Here is a tiny trained network, its code and every weight. The questions are about switching its units off for an input and a target symbol, where a switched-off unit gives its printed mean instead of its output.

import numpy as np


def w(rows, s, z=0):
    codes = np.array(rows[::2]) - 128.0
    scale = np.full(codes.shape[1], s)
    scale[-1] = z or s
    return codes * scale


def norm(h):
    return h / np.sqrt((h * h).mean(-1, keepdims=True) + 1e-5)


def f(y):
    return np.maximum(y, 0)


def softmax(a):
    e = np.exp(a - a.max(-1, keepdims=True))
    return e / e.sum(-1, keepdims=True)


def log_softmax(a):
    a = a - a.max(-1, keepdims=True)
    return a - np.log(np.exp(a).sum(-1, keepdims=True))


def net(x, mask):
    ids = ['ΠΨαβζμτ'.index(c) for c in x.split()]
    T = len(ids)
    res = E[ids] + P[:T]
    q, k, v = (norm(res) @ M[0].T for M in (Q, K, V))
    z = softmax(np.where(np.tri(T) > 0, q @ k.T / 2**0.5, -1e9)) @ v
    res = res + np.where(mask[0], z, O[0][:, -1]) @ O[0][:, :-1]
    y = f(norm(res) @ A[0][:, :-1].T + A[0][:, -1])
    res = res + np.where(mask[1:13], y, B[0][:, -1]) @ B[0][:, :-1]
    return log_softmax(norm(res)[-1] @ U[:, :-1].T + U[:, -1])


Q, K, V, O, A, B = {}, {}, {}, {}, {}, {}
E = w([
[155,127,57],'Π',
[89,183,125],'Ψ',
[108,123,97],'α',
[155,88,169],'β',
[152,252,102],'ζ',
[159,144,179],'μ',
[88,85,166],'τ',
],0.026)
P = w([
[190,131,253],'0',
[98,104,201],'1',
[92,122,195],'2',
[71,97,196],'3',
[61,82,192],'4',
[63,77,204],'5',
[64,54,211],'6',
],0.0044)
Q[0] = w([
[99,85,252],'H1',
[222,105,30],'H1',
],0.012)
K[0] = w([
[97,37,142],'H1',
[227,138,8],'H1',
],0.011)
V[0] = w([
[254,202,162],'H1',
[108,15,143],'H1',
],0.0077)
O[0] = w([
[117,2,92,4],'H1',
[143,163,81,254],'H1',
],0.0094,0.0008)
A[0] = w([
[239,101,190,61],'N1',
[172,224,114,55],'N2',
[80,82,162,88],'N3',
[186,65,154,120],'N4',
[162,109,178,43],'N5',
[146,109,143,58],'N6',
[145,94,2,146],'N7',
[67,172,25,251],'N8',
[71,94,227,177],'N9',
[99,127,62,107],'N10',
[163,161,103,153],'N11',
[220,167,153,197],'N12',
],0.021,0.0026)
B[0] = w([
[16,211,88,215],'N1',
[216,70,110,205],'N2',
[130,75,166,172],'N3',
[34,112,76,189],'N4',
[118,181,152,174],'N5',
[99,150,140,145],'N6',
[220,225,196,208],'N7',
[30,182,17,251],'N8',
[172,154,254,233],'N9',
[76,132,98,177],'N10',
[134,76,114,163],'N11',
[70,71,68,202],'N12',
],0.035,0.012)
U = w([
[110,141,137,48],'Π',
[133,116,206,252],'Ψ',
[177,215,129,94],'α',
[100,154,135,38],'β',
[110,154,141,65],'ζ',
[3,101,182,91],'μ',
[137,91,111,253],'τ',
],0.015,0.0048)

Each question gives the input, a string of symbols that net reads in full, and the target symbol t.
The units are the heads (2 rows each of Q, K, V and O) and the neurons (one row each of A and B). Each row of codes is followed by its name. A weight is (code - 128) times the scale printed after its matrix; where a second scale follows, it is the last column's (O, A, B and U).
mask holds one flag per unit, heads first, then neurons. A switched-off unit (its flag False) gives its mean, the last column of its rows in O or B, instead of its output. The means were averaged over made-up inputs and are rounded, as every weight is.
A unit's drop is (log p(t) with every unit on - log p(t) with that unit switched off) / (log p(t) with every unit on - log p(t) with every unit switched off).
The circuit of an input: a set's keep is (log p(t) with only the set's units on - log p(t) with every unit switched off) / (log p(t) with every unit on - log p(t) with every unit switched off). Starting from the 12 units with the biggest drops (on a tie, the unit counted first), units are removed one at a time, each time the one whose removal leaves the highest keep (on an exact tie, the one counted first), for as long as the keep stays at least 0.8.
units of the circuit, in order: the units of the circuit, biggest drop first
top k neurons: the k neurons with the biggest drops, biggest first
drop of u: that unit's drop, to one decimal
input Π α Ψ, target α: units of the circuit, in order -> N4; N1; N2
input Ψ Π Ψ, target Ψ: top 2 neurons -> N9; N1
input τ α μ, target τ: units of the circuit, in order -> H1; N2; N12
input α β Ψ Ψ α Ψ, target α: units of the circuit, in order -> N4; N1
input α α α, target τ: units of the circuit, in order -> H1; N2; N1; N7
input μ Ψ τ Ψ μ, target τ: units of the circuit, in order -> H1; N2; N12; N8
input τ μ ζ Π μ Ψ α, target α: top 4 neurons -> N7; N12; N4; N1
input Π τ Π Π α Π α, target τ: drop of H1 -> 0.9
input ζ β μ β α, target α: drop of N1 -> 0.2
input Π μ τ β Ψ, target τ: drop of N9 -> 0.2
input μ Ψ β ζ ζ Π α, target Ψ: drop of N8 -> -0.1
input ζ μ α, target Ψ: top neuron -> N1
